pek-fuf: [  6  11   6  21 -38 -16  22 -15  26   6   5  37  -6  36  30  -7 -20  33
 -18  16 -14  -9 -36  20   3 -15  27  24  21  23 -55 -33]
firu-miz: [ 29  20  13 -24   8   2   8  -6   7 -10  10  -6 -12  10 -13 -18  -6  13
 -18  -9  -8  -4  35 -14   0 -19 -11   3 -11  -9 -23  -4]
kug-fuvam: [ -4  12  -3  -6   2  -1   5  -2  11   2   9 -13 -13   1 -15   3 -21  -8
   6  16  -1  -1  25   4 -11  -4  -9  13  -4   1  12  -8]
vor-daf: [ -1 -15  18  -3  10 -16  -8   1 -24 -18 -37  17   7   1  56 -34  47  46
 -58 -30   0  -5 -40 -50  56 -13   2 -19  18  -2 -53  20]
firu-miz: [-26 -22 -20  26  -7   3   0   6   0   8 -19   4  12 -20  15  27 -18 -18
  24  22   5  -4 -35  33   4  28  29  -1  23  14  39   4]
zagi-betuv: [-22   5 -11 -10  16 -14   7  10 -17  -5 -33  11 -11 -13  43 -11 -15  16
 -51  25 -12   4   4 -19  22 -14  -5  12  30   1  -2  13]
zagi-betuv: [ 62  11  31 -14 -34   2  -6 -19  28 -13  29   2  17  34 -22 -10  14  18
  12 -29   2 -20   4  12 -18 -12   1  -3 -28   4 -42 -13]
pek-fuf: [ 15  20  -9 -31   5  12  -9   5   9   1  23 -30  -2 -10 -52  20 -28 -41
  26  21   3   5  71  18 -50  -1 -30  13 -26 -11  54   5]
pek-fuf: [-71  -8 -26  44  10   7  12   2   8  32  16 -19 -28 -12 -40  31 -18 -47
  59  28  15  20  -7  15 -11  35   5   8  -2   6  53 -27]
kug-fuvam: [ 48  13  18 -56 -49  -1 -21  -3  16 -30 -26  22  42  14 -25  12  16 -13
 -42  22  15  -6  31  14 -37   1  -8  20  -7  11  -5   9]
zagi-betuv: [ 49   5  24 -14  -5  18   2  -5  -8  -6  19  27  16  23 -32 -18  48  10
  -9 -53  -2  12   2 -12  -9  -8   4 -23 -26 -17 -52  -4]
kug-fuvam: [ 27  11   3   4 -10  20  41 -10  17  -2  -5  42  -6  14 -23  -1 -20   6
 -14   4 -14   2  -4  30   6   8  52   4  19   7 -37 -29]
pek-fuf: [-54 -15  -6  25   2   1  11  -3   7   3 -28   1 -14  -9 -20  13  10 -21
   5  21  22   8 -24  -8  28  37  22   3  15  14  13 -19]
pek-fuf: [-22  -1  -4 -20  -1  -6 -13   7  -6 -10 -30  -6   5 -13  -5   8   9 -18
 -24  25  15   6  16 -15   0   9 -16  10   5   3  25  12]
zagi-betuv: [ 30 -12  11  -3   1   2 -12  -2  -4 -11  -1  -5  18  -2  19  -9  12  18
   4 -28  -2 -17 -17   0  13  -4   6 -19  -4  -2 -11  16]
kug-fuvam: [ 41  12 -15 -10 -20  11   4  14 -16  16  23  47  28  11  12  11 -13  -2
  -5  -3 -30  19   4  44 -57 -22   6   5   2 -10  -7   8]
zagi-betuv: [ 68 -21   4   6  20  35   7  -2  -1 -11  13  -7  24 -20  -5   1 -14   8
  47 -51 -14 -28 -16  43  14  13  49 -45  -2 -11   8  18]
vor-daf: [-21  -3  -5 -17  12  14  -9  11 -16  -2 -15  -2   5 -17 -47  13  29 -41
  -4   4  19  26  27 -16 -12  22 -15  -5 -13 -12  32   8]
kug-fuvam: [-11   4   0  -7 -17  -2  -4  -2  13  -3  -7  -2   2   3 -24  14  -2 -20
   1  24  14   2  12   6 -14  12  -4  15  -3   9  15  -9]
firu-miz: [ -3  12   8 -23  -1  -6 -10  -4  12 -11  -3 -24  -7   0 -25   0   0 -12
  -7  15  13  -4  37 -16  -7  -1 -26  13 -14   1  14  -1]
firu-miz: [-14  -4   0 -17  39  13   0   9 -23  -9 -20 -12 -10 -24 -24  -9  24 -14
 -17 -14   8  15  26 -36  22  10 -11 -18  -5 -19  14  15]
pek-fuf: [-32 -11  -7  -5 -55 -25 -14   5   3 -10 -62  45  32   5  41  22  10  -3
 -56  59  16   3 -42  13  -2  15  14  32  40  35   0   4]
pek-fuf: [ 26   9   2 -21 -13   7  -3  -1  11  -8   2   0  12   1 -22  10 -12 -13
   2  10   1  -5  25  20 -24   1   0   8  -7   2  13   1]
kug-fuvam: [-46 -12   9 -13   5 -24 -23   0  -2 -22 -50 -28  -5 -15  18  -7  28   2
 -36  22  31  -9  -5 -51  43  12 -24   6   9  12  13  15]
pek-fuf: [ 64  18  27 -29  -1  -1   8 -12   8 -22   6   8   1  20  14 -34   1  45
 -35 -30 -17 -20  16 -13  15 -33   2  -6  -5  -6 -59   2]
vor-daf: [ 48   5  -6 -36   9  19 -10  29 -62   5   3  64  42   0  14 -12  50   4
 -51 -45 -28  45  12  -7 -42 -30 -16 -23  -8 -39 -28  39]
firu-miz: [ 18   6   4  -7  16  -8  -4   4 -16  -1  11  -3  -3   2  37 -23   1  30
 -17 -22 -18  -4   4 -18   7 -31 -18  -8  -2 -13 -22  16]
zagi-betuv: [ 85   8  33 -61 -35  12 -16 -13  27 -48 -25   1  42   8 -35   0  11   1
 -27  -5  15 -32  34  17 -10   6  11  -1 -13   9 -12  13]
vor-daf: [ -4   3 -12   8   5  21  10   1   9  13  21  -9  -6  -7 -52  23 -18 -38
  45   7   4  10  21  29 -27  21   9   0 -13  -4  36 -14]
firu-miz: [-18 -23 -13  14  -2   9  -4   5   0   0 -22  -4  14 -23  -5  25  -7 -25
  24  15  13  -5 -22  25   7  34  25  -7  14  10  42   7]
vor-daf: [  0   1  -1 -18  -8  10 -11   5  -1  -3  -3  -1  13  -4 -41  16  16 -33
   5   7  15  13  23   3 -26  15 -11   2 -16  -4  25   4]
vor-daf: [  1 -11   4  -1  -1   3 -15   5 -14   1   1   3  16  -1  -4   1  33  -6
   5 -21   8   9 -11 -10  -5   4  -9 -14 -13  -7   0  11]
pek-fuf: [ 36 -12   2  10 -28  23   7  -7  18  -2   5  20  29   4 -27  23  -7 -15
  36  -8   3 -10 -24  55 -17  26  47 -10   1  11   5 -10]
firu-miz: [-48 -21 -17  27  14  -4  -6  15 -31  18 -12  12   2 -14  25   5  25  -7
   0  -4   3  23 -37 -15  11  10  -2 -11  12  -5  12  11]
zagi-betuv: [-49 -21 -19  19  16 -17 -17  11 -14   5 -22 -26  -3 -28  45  10 -10  -3
   9  20   7  -7 -24  -9  22   9 -11  -1  18   7  44  21]
firu-miz: [-51 -25 -19  23  31  11   4  17 -36  13 -26  14  -2 -28   1   8  29 -21
  -2  -7   7  29 -29 -17  23  27  13 -21  15 -11  22  11]
zagi-betuv: [ 44  13  -1 -15   5  19  27  -4  13 -10  -1  12  -2  -3 -12  -1 -41   5
  -6   5 -20 -12  23  34  -1  -3  34   1  14  -1  -6  -6]
vor-daf: [ 11 -25   6  35 -22 -21 -52   5 -19  27  62 -16  36  20  55  -1  44  22
  64 -59  -2  -5 -60   1 -35 -26 -42 -25 -40  -8  -7  23]
vor-daf: [ 33  18   7 -37 -20  -5   4   0   5 -19 -23  27  13  10  10  -7  -9  13
 -54  20 -10  -3  22   5  -9 -17   2  18  14   5 -23   5]
firu-miz: [-31   1 -22   3  23  25  37   4   4   0 -34  10 -22 -28 -44  20 -34 -37
  -5  39   3  14  21  19  17  38  42   7  29   4  36 -16]
kug-fuvam: [-16 -17  -7  10   2  -9 -33  12 -21  12  15 -18  17  -9  21   8  25  -8
  27 -17   7   6 -17  -9 -17  -3 -32 -12 -18  -8  27  24]
vor-daf: [  4 -11  -3  30  22  20  25  -4  -2   9  12   6 -11  -5  -9  -4  -6   5
  29 -28  -9   0 -24  13  23  13  38 -24   6  -6 -11 -12]
kug-fuvam: [ 37   1   7   8   2  19  35  -8   2  -5  -4  41   0  11   2 -15  -5  25
 -17 -23 -20  -3 -22  18  23   0  53 -14  20  -1 -51 -15]
zagi-betuv: [  0   9 -18 -23  40  24  34  18 -33  -5 -37  41 -10 -25  -7  -9  -8  -7
 -59   8 -21  30  28  -8  16   1  24  -6  31 -20  -4  11]
kug-fuvam: [-23  -1 -16  13  18  -7  -1  11 -18  16   9  -4 -10  -9  29  -2 -10   4
   4   2 -13  10  -4  -6  -2 -13 -14   0   6  -8  12   9]
[-26 -18  -7  21  20   3 -17  10 -25  18  18 -14   2 -10  -2   3  33 -14
  33 -29   8  18 -17 -18  -4   7 -20 -22 -19 -16  18  12] -> vor-daf
[-12 -16  -8   2 -16   2 -11   7  -4  -2 -24  12  23 -11   1  20  10 -19
   0  15  12   3 -20  15  -5  22  12   0  11  10  23   9] -> pek-fuf
[-11  -3  31 -20  26 -16  -6 -18  18 -39 -39 -54 -28 -11   1 -32  14  26
 -30  -4  26 -35  15 -64  77   5 -12  -7   0   8 -14   4] -> kug-fuvam
[-32   6  -3   8  18 -14  18  -6  11  -5 -22 -15 -35  -7  23 -12 -30  17
 -22  28  -3 -12   2 -19  41  -3   6  15  25  11  -4 -10] -> vor-daf
[-22 -10  13  -8  29  13   8  -6   0 -21 -36 -20 -17 -19 -42  -8  28 -14
 -13  -7  26   0  11 -39  50  32  11 -17   0  -3   4  -3] -> pek-fuf
[ 40  17  21 -36 -12   3  -1 -13  26 -25  -3 -15   1  10 -33  -6  -8   2
 -13   5   8 -20  41  -1  -3  -4  -4   9 -13   4  -9  -5] -> kug-fuvam
[-20 -30 -22  22   2  13 -20  17 -21  16   0  -1  28 -26  -2  32  12 -36
  46  -6   9  12 -29  28 -20  29   8 -20  -2  -4  55  20] -> pek-fuf
[-28 -27 -19  24   9  -7 -17  15 -25  10 -13  -2  15 -23  49  10   4   1
  13  -2  -1   0 -43   5  11   7   2 -13  17   1  29  25] -> firu-miz
[-24  10 -10  31  41   7  50  -8   7  12   5  -1 -54  -4   6 -19 -44  21
   0   3 -22  -1  -2  -5  46  -4  34   0  26  -2 -22 -29] -> kug-fuvam
[-23 -35 -20  59  38  10  -1   9 -23  27  28 -24  -4 -26  34   5  -7   3
  73 -40 -10  -5 -55  15  22  13  19 -40   2 -11  30  13] -> zagi-betuv
[-28  -1  11  -1 -25 -45 -36  -7  15  -8  -7 -36  -1  11  50  -6   3  23
 -10  24  17 -25 -13 -29   9 -18 -45  23  -3  21   2   8] -> vor-daf
[ 21  -8  -4   8   4   3 -10   7 -16   9  21   4  17  -1  26  -2   4  11
  18 -28 -14  -1 -17  12 -13 -13  -3 -16  -6 -10  -1  17] -> pek-fuf
[  1  10   1   2  26  29  22 -11  23   3  27 -36 -30  -8 -86  10 -20 -38
  52  -5  11   1  47   9  -4  26   9  -7 -26 -10  30 -26] -> pek-fuf
[-12  -3 -12  18   7  -9 -16  10 -18  24  36 -11   1   1  26   1   1   2
  30 -15 -11  10  -9   0 -25 -19 -29  -4 -15 -12  13  11] -> vor-daf
[ 32 -13   9  -5  -1  -1 -14  -3   2 -16  -6 -14  19  -8  28  -5  -2  19
   7 -18  -1 -28 -16   8  16  -2   9 -16   2   3   0  20] -> zagi-betuv
[ 15  34  12 -48 -36  -1   8  -9  31 -19 -18  16  -1  21 -57   9  -9 -23
 -44  49  13   6  60   4 -33   2 -10  41  -5  13  -6 -22] -> zagi-betuv
[-26  -4  -1  24   6 -21  -3  -5   7   7   9 -25 -20   2  39  -9 -15  22
  13   4  -2 -16 -22 -12  22 -11 -10   5   6   9  -2  -4] -> vor-daf
[-16  28  -4 -21  14  12  33  -5  18  -6 -14   0 -35  -2 -57   2 -29 -24
 -24  39   3  13  58  -6   1  10   6  24   7   0   7 -27] -> firu-miz
[-11  -4   1  13  -2 -19 -12  -1  -2   6  11 -13  -4   5  39  -8  -1  21
   5  -4  -3  -9 -19 -11   6 -16 -18   2  -1   3  -6   5] -> vor-daf
[ 14  19  21  -6 -34 -23 -15 -11  14   5  35   3   0  43   5 -14  21  22
  -6 -10   1   0   3 -17 -29 -32 -38  18 -28   3 -44 -15] -> firu-miz
[ 50  -3   6 -18  21  27  -7   3  -7  -7  22 -20  15 -14 -33   0   4 -12
  33 -39  -3  -7  28  12 -14   3   0 -29 -26 -21  19  19] -> pek-fuf
[-37 -18  -9  10 -19  -9 -29   9  -9   9  -8  -2  21  -6  -1  24  29 -28
  16  12  22  13 -22  -1 -20  19 -18   3  -7   7  33   9] -> kug-fuvam

luv-tobop: [ 29  -4  32  33   5   2 -24  -3  10  18   3   6 -62   4 -28 -22 -13  40
  -5 -20  -1 -21  23  25 -14  19  -7  28 -41 -35  -2   0]
rabup-pidiz: [-16  -6  26 -34  -2  -5   9  -3  21  16 -27   3 -24  31 -11  -2   1  -2
  11  10 -33   9  26 -26  15  -5  17 -39   0 -23  -7   8]
zere-fivu: [ 15   4   2  18 -34 -11  33 -13 -15  13 -14  10   0 -23  24   9 -25  34
  26 -50  17  42   2  33  18   6   5   2  35  34  18 -12]
luv-tobop: [  9 -33 -37  20 -11 -29  -8 -55 -49  16   3 -22   4 -85  14 -26 -17 -11
 -46  35   5 -64  66  40 -12   2   5  41 -32  44 -18  25]
luv-tobop: [  8   3  -1  11  20  15 -21  22   3 -13  23  -3  -7   1 -11  -6  -1  -5
  -5  -8  32  -6 -15   6 -11  16 -24  48 -10 -19  14 -10]
rabup-pidiz: [-14  22 -16  18  28  36 -14 -18  -9 -16   2  -2 -14  10   3   8  18   6
 -18  34 -11  -7 -24   1 -40  -3   8  -6 -21  -1 -11  11]
ketu-kotok: [ 10   9  49  -1  -8  -1  -6  33  47  -6  -9  13  -2  39 -37   5   4  20
  26 -31 -25  20 -20 -28  19  -2   1 -36   0 -27   4 -19]
ketu-kotok: [ -7  13   1 -26 -14   9  35 -11 -12  -4   0 -25   7   0   0   4  -7   1
   5  -2 -21  35 -42  17  -6 -10  21 -11 -12  14 -10   1]
ketu-kotok: [  2  19 -18 -14   6   6  10 -10 -17  18  16   9 -47  27  31 -15   3  11
  12   5  14  -5 -11  26 -10   6   8  -8 -13 -10  -9  14]
luv-tobop: [ 26  -3 -17  18   0  -8 -12  23  21 -45   6 -23  24 -43 -37  21  12   8
  -5 -15  -6 -11 -32  -8   8   3 -19  17  -9   7 -11 -50]
zere-fivu: [ -8 -13 -30  -4  -2 -14  -3   3   8 -10  24  13 -22  31  12  -3   9  -6
   7   7  -5   5 -25  21   5  -1   4  12 -19  -7 -21 -29]
luv-tobop: [ -2  15 -16  43  26  18 -17   9  17 -25  -5   1  15 -16 -10  41  12   5
  -6   4  -1   9 -13 -23 -15  -7 -11   1  22  -2   6 -17]
zere-fivu: [-37  47  21  16  16  39  -2  -8  25 -26  -8   2  30   6 -14  17  -8  -1
  21  12 -20  49 -37 -22  -7 -11  25 -42   5  34  23  10]
luv-tobop: [  7  38  10   7   8  14  19  -1  -6  19  -4  -6   0   5   9  19   2  14
   5  -2 -11  10 -18 -10 -18 -20  12 -44  14  -8  -1  31]
rabup-pidiz: [ 28 -36  10   7 -13 -56  -7  19  23  32  19   0 -25  -2 -23  -8 -13  -4
  -3 -15 -17 -29  36   8  22 -11  -7  17 -21 -42 -23 -12]
rabup-pidiz: [  4  -2 -11   6  -3  22   5   3 -33  -9  12   2  12   8  22  -2   3   3
 -12 -13  35  14 -31  25 -22  12 -16  42  10   6  11  -2]
rabup-pidiz: [-26 -29   1 -27 -15  -9  15 -17  17 -11 -33  -7  -6   4 -12  11  -3  -5
   5   8 -39  32  15  -9  21  -2  18  -8   2   6 -11 -28]
rabup-pidiz: [  2 -43  -2  -4 -18 -26   5   1  10   3 -13   6 -13  18  -7  11   7   3
  -9  -5 -29   6  13   1   9  -7   0   8   0 -23 -24 -30]
ketu-kotok: [ 32   7 -41  21  14 -15   4  -2   3  15  11  -4 -92 -28  12   7 -16  37
  23 -29  31  -2  20  43   7  25 -16  44  -5 -27  -3 -33]
zere-fivu: [ 29 -21  19   6  -3 -30 -19  22  25  17  10   8 -37  12 -26 -15  -1  13
   2 -18  -5 -32  25   0  15   7 -14  12 -22 -44 -13 -15]
zere-fivu: [ 29  26  -5  13  27  17 -23  27   1 -16  19 -13   2 -18 -17  -1  17   6
  -9  -2  26 -41 -20 -13 -16  11 -27  11 -10 -17   4   2]
zere-fivu: [-45   1   1  -4   6  34 -13 -49  -7 -20 -72  29  19   7  24   7  30   8
  -9  45 -21  -8  51 -48  -4   8  20 -68  37  47  10  20]
rabup-pidiz: [-18  36 -55  25   8 -29   2 -13  25  -7  29  16   4 -17  26  20  -1 -10
  35  24 -15   3 -16   3  24 -28  29 -56   3  45 -15  -9]
ketu-kotok: [ 42 -10 -21   7 -16  -2  11  -5 -30 -14  -3 -25  -1 -30  -5   8  21  31
 -29 -12  -7 -27 -28  23 -23   3 -11  14 -17  -1 -31 -20]
zere-fivu: [ -1  36  31   9  35  25 -34  22  31 -12 -11  -1  12 -24 -29  -5  -3  -4
  14   0  25 -22  27 -49  11  18 -18 -15  14   0  40  18]
ros-niso: [-13  -5  -7   6   7   7 -11 -24  -9  -1 -10   3  -3  -7   5  -6   5  -3
 -15  27  -8 -18  22  -2 -11   1   8  -5  -9  12  -5  13]
ros-niso: [ 20  -2  -2  -1   5  -1 -13  23   7 -15   0  -2   1 -20 -10  -4   4   5
   6 -21  32 -17   8  -9  15  23 -28  24  12  -5  15 -21]
zere-fivu: [ -8   9   1 -41  13  33   8 -17 -20  -4 -20 -21 -25  25  -2  -7  27   5
 -23  35 -25 -16 -17  -9 -33   3  12 -23 -27 -21 -25  19]
ketu-kotok: [ 30  -7  12 -24  -4 -13   6  20  -2  16 -15  -6 -12  -6  -4  -5   7   9
   2 -21  14 -27  26 -17  15  11 -20  -5  17 -27   1   2]
luv-tobop: [ 35   5  23 -10 -12   7   5  30  -8  -5   8  -7  14  22 -15  -5  20  18
  -9 -26   1 -13 -44  -3 -13   1 -15  -7  -8 -25 -10  -3]
rabup-pidiz: [ 11  27  -5  12  10  18   3 -11 -23  13  -6   3  -9  -9  22   1   6  18
  -3   2  17 -15   4   2 -20   2  -1 -18  12   6   6  29]
zere-fivu: [ 38  15  50  25  12  15 -21  12   4   7 -21 -18  12 -22 -46   2  14  26
 -30  -3 -20 -49  16 -36 -28  -5 -12 -26 -13 -29  -3  31]
zere-fivu: [ -9  -2   4 -29  18  17  13  -5 -31  23  -1 -30   6  -2   4  -1  -1 -30
 -32  29   0 -10   8  -8 -31 -11  -1  17  -4 -27  -3  45]
rabup-pidiz: [  6  -2  31   7  11  45 -14   0 -24  -8 -14  -8   5   8 -14 -10   8  12
 -32  -2  15  -6  -7  -2 -40  19 -17  34  -8 -17  15  17]
ketu-kotok: [ 38  -6  37 -14   2  -8 -26  42  16  -1  -7   1  11  -2 -31 -21  16   6
  -2 -23  21 -53  24 -38  19  21 -34  -4   5 -29  11   0]
rabup-pidiz: [  0   6  11 -15  -7  10  21  -6 -30  26   6  -4 -11  -2  22 -19 -26  -1
   7 -19  35  21   6  29  -3  13  -2  31   8   3  24  26]
ros-niso: [ 33   7   0  47 -22 -15  10  19  -1   6  24  18   5   3  10  16 -10  32
  17 -53  17  27 -36  33   1  -7  -9  15  16   2   5 -22]
ketu-kotok: [ 13   3  13 -35 -16   8  13  -4  10 -40 -39 -44   5 -94 -40 -18 -32  17
  28 -41  29  17  25   1  49  53 -16  37   6  50  40 -43]
ros-niso: [ 26  20 -55  11  14 -25  19  -1  -9  14  18 -28 -26 -65  16  24 -13   2
  10  -6  20 -14  10  18   7  -6  -8  14  12   1  -8  -6]
luv-tobop: [ 13  11  10 -38 -17 -15  21   4  -1  16  14 -13 -21   5  -3 -28 -11   4
  21 -12  -3  -4 -12  18  19   4  12 -16 -25  -1  -9   6]
rabup-pidiz: [  7  17  30  13  -7 -12   3  -3   5  35  -6  15  -1  -5   6 -10 -20  10
  18 -15   5  -3  35  -6  14  -6   9 -32  16   7  18  34]
luv-tobop: [-20  14  10  15  13  10  -2   2  29  -9 -10   0   8   6 -17  28  -2  -4
   8   8 -28  30 -10 -24  -2 -17  12 -23   8  -4   3  -4]
ros-niso: [  6 -14  -7   2 -16   0  -6  -5  -5 -17 -19  22   2  15  12  -2  23  21
  -1  -7   0  -9   1  -2   5  12  -4 -15  12  13  -7 -21]
ketu-kotok: [ 12 -15  -7  29   3 -17 -30   3  -1   9  24  24  -7  14   5 -15  10  -1
 -16  10   7 -42  15   9  -9  -2  -8  11 -18 -11 -12   5]
ketu-kotok: [ 28 -10  -8  28 -23 -29  -1 -11  15   9   8  24 -71  13   1 -12  -7  53
  25 -33 -11   1   2  48  15  14   9   2 -29  -7 -21 -40]
ros-niso: [  6   6 -18  -7   4  -1  -2  14   8 -11   6  13 -12  32   9   9  27   8
   8   2  -4  -7 -26  -8   0  -2  -3 -24   3 -15 -17 -18]
ros-niso: [ 20  13 -27  32  19   7 -24  -5  10 -18  -5  10 -44 -19  -1   5  15  35
   6  -3  15 -28  10   5  -3  23 -13   4  -5  -1  -3 -26]
zere-fivu: [ 45   1  17  27 -17 -28 -12  31  33  -8  27   2 -18  -1 -38  -6  -3  34
  17 -43 -10 -11 -30  18  16   3  -9   5 -33 -18 -15 -40]
ketu-kotok: [ -9 -12  22   0 -22 -13  -6  -8  14   2  -8  26   1  24  -1 -19  -3   9
  14  -5 -16   4  13   1  20   2  15 -25  -7  16   0  -4]
rabup-pidiz: [-18 -18  36  18  -5  36  -1 -31 -19   4 -35   5  -8  17  -6   0  -8  19
 -26   2 -15  30  14  10 -34   8   8  23  -3  -3  11  14]
ros-niso: [ -6  47   6  17  61  40 -26  21  28   3   6  -1 -43  17 -14  18   6   1
  10  15  14  -3  -2 -33 -24   5 -13  -5   3 -48  19  19]
ros-niso: [  1 -47  50   8 -39   4 -24 -13 -13 -10 -12  30  21  35 -15 -46   5  17
 -24 -12  -7 -14   9  18  -5  21  -1  20 -30  16   1  -4]
luv-tobop: [ 32 -11  19  34 -14  -8  -3  -6   4   2 -24  -4 -10 -26 -24  11   0  40
 -11 -24 -20 -10  16   4  -5   2  -4  -2  -3  -6  -9 -14]
ros-niso: [  2  11  -2  17  -4   0  16 -22  -3  14  -9  -5 -30 -15   4   9 -17  24
   8  -8 -13  21   6  22  -5  -3  16  -5  -4   6  -3   2]
ketu-kotok: [  3   2 -18   7   2   5  10 -11 -10   6 -15   8 -26   8  21  17  10  19
   1  -2  -2   7   3   5  -9   0   2  -9  16  -7  -8  -6]
luv-tobop: [-21  19  -2 -16  11   5  20   1   3  10   6 -18   4 -24   5   6 -34 -25
  22  -4  19  39   6   2  15  -1   4  18  18  11  28  12]
ros-niso: [ 11 -17  26  22 -19   6 -12  -7 -14  10   0  30 -11  46   7 -19  11  28
 -15 -11  -5  -8  -7  21 -21   4   2   1 -16 -11  -9   6]
ros-niso: [  7   6 -36  47  -7  -1   3  -5 -26   6   3  47  21  38  59  34  37  21
  -8   0   5  -2 -25   3 -25 -25   1 -41  46  11 -16   5]
luv-tobop: [-13  12 -14  -3  10   5  -3 -12  -7  11   5  17 -16  23  26  -5   8  -3
   4  21   3  -9   5   1  -7  -4  10 -23   1   1  -4  19]
zere-fivu: [  0  -5 -16   7 -10  -4  13  -5 -16  -3  12  -6  18  -3  10   9   1  -4
 -10   1  -6  12 -26  18 -11 -14   6   8  -2  11 -12  -3]
[-20  24  -9  -7  21   5  -1 -12   4  21  19   5 -43   7  16 -17 -21 -10
  22  15  16   6  15  15   3   5  13   2 -14  -2  12  23] -> luv-tobop
[ 35  -7 -12 -26  16 -13  -6  15   4   6 -13 -23 -36  -8 -20   4  32   9
 -19  14 -17 -63  20 -27  -4   2 -16 -19 -15 -51 -36  -5] -> rabup-pidiz
[-16  16  17  12  21  19 -17   1  23 -13  -3  -7  -2 -13 -26   1 -15  -5
   7   6   0  13   6 -13   0   7   1  10  -9   3  21   1] -> ros-niso
[ -4  14  34  15   8  16 -40  23  17 -11  26  37  23  73 -11 -23  32  -2
  -8  18 -13 -30 -39 -22 -21 -11   3 -42 -29 -15  -9  20] -> ketu-kotok
[-10  12 -11 -36  -5  12  39 -13 -22   3  -8 -32   5 -18  11   9 -10  -9
   3   3  -4  31 -20  10  -4  -5  13  -1   7  12   0   9] -> ketu-kotok
[ 27   6  27  -1  14  22  -9   1 -23   5 -19 -33  23 -24 -28   1  22   5
 -49  19 -16 -53   8 -30 -41  -8 -11 -13 -14 -24 -13  41] -> zere-fivu
[ 13  29  11  12  22  28  -3   2  -6  14 -10   3 -36  10   5   6   5  27
   3  -7  14  -4   3  -5 -23   9  -7  -9   8 -26  10  20] -> zere-fivu
[ -6 -14   2 -71 -26 -11  45 -12 -26  20 -19 -25 -12 -25  19 -25 -31 -13
  21 -21  27  26  30  20  36  24   2  25  17  17  20   4] -> zere-fivu
[-12 -24   4  -2  -8  -8  -6  16  17 -11   8  18   9  46  -4   6  12 -10
   0  -1 -16  18 -21  -5   5  -8   0   4  -1 -17 -11 -24] -> rabup-pidiz
[ 53 -19  -8  49 -44 -46  -3  11   7  -8   3  25   9 -37   2   1  -4  47
  20 -64  20 -13   8  29  36  13 -19   9  19  31   1 -51] -> zere-fivu
[-21  -9   4  -9  -1   8  18 -11 -27  18 -10  -7  32 -15  21   5 -19 -28
 -11   5  18  24  23  -2  -5  -7   0  22  33  14  24  30] -> luv-tobop
[-11 -23  38  -3  -3   2 -16  -6   5  15   6   5 -16  32 -22 -29 -12  -8
 -16  10 -17  -4  15  10 -11   2   8  21 -39 -23  -3  16] -> luv-tobop
[  2  21  23  21  12  23 -14  17 -17  18  44  16   6  32  13 -25 -16  -8
  -1 -12  43   6 -28  25 -26   4 -11  35 -11 -11  27  36] -> rabup-pidiz
[ 35   6  24  56   1  -8 -31  15  23  -3  -6  19   3 -12 -26   9  10  36
  -3 -23  -5 -31  13 -16  -2   0 -14 -19   2  -9   1  -8] -> zere-fivu
[-34  12   2  -8   5   7   2 -11   5   2  19   4   7  14   7 -12 -18 -24
  12  19  -3  25 -13  10   2  -8  21  -2 -14  19   9  16] -> ketu-kotok
[-17  28  -7  39  23  37 -18 -17  -4 -11  -7  29  -3  42  19  20  33  20
 -13  31 -19  -1 -26 -13 -44 -15  15 -46   2   1 -10  18] -> rabup-pidiz
[-19  -7  -5 -67   5 -11  14  24   7  -6   6 -29  38  -2  -9  -3   3 -56
   1  22  -3  -3  -6 -35  24 -10  -3  -6   6  -7  -2   5] -> ros-niso
[-23   2  18   5  -7   6  11 -10  -4  13   4   6  23  25   6   5  -9 -13
  -5  11 -22  28 -14   1 -13 -24  21 -16   0   6   0  25] -> ros-niso
[ 53   0  23  57  -6 -27 -27  30  27  10  11  19 -17 -14 -27   2  -3  40
   9 -47  10 -30  15   2  11   6 -24   6  -1 -25   3 -20] -> zere-fivu
[  7   5  16 -48   4   4  17  19 -19  28 -13  -6  13  25  16  -3  19 -17
  -8   5   9 -21  12 -36  -3  -7 -10 -33  29 -32   1  40] -> ketu-kotok
[ 43  31  55  46   7   3 -21  32  28   4   0 -10  22 -42 -50   5 -15  27
   6 -40   7 -18   7 -25   2   1 -19  -9   4 -10  27  12] -> zere-fivu
[-39   3 -13  -1  13  20  12 -17 -10  -8 -17  -9  38 -12  14  29  -4 -30
 -11  27  -6  35   2 -19 -12 -17  10  -1  31  21  13  15] -> ketu-kotok
[-65  34  46  -7  40  51 -20  19  50 -28 -11   1  49  33 -34  20  -8 -44
  16  28 -17  57 -21 -67  -1 -13  12 -27  18   1  43  19] -> ros-niso
[ -6  -6 -21 -45 -21 -13  20  -9 -32   6   5   4  29  19  37 -17  21 -21
  -7  22   0 -22 -12   1   5 -11  12 -35   4  23 -20  21] -> luv-tobop
[-19 -29 -21  33 -11  -8 -10 -36  -9 -13 -41  23  41  -2  17  33  36   3
 -36  40 -48 -19  27 -28 -16 -28  17 -49  25  30 -29   0] -> luv-tobop
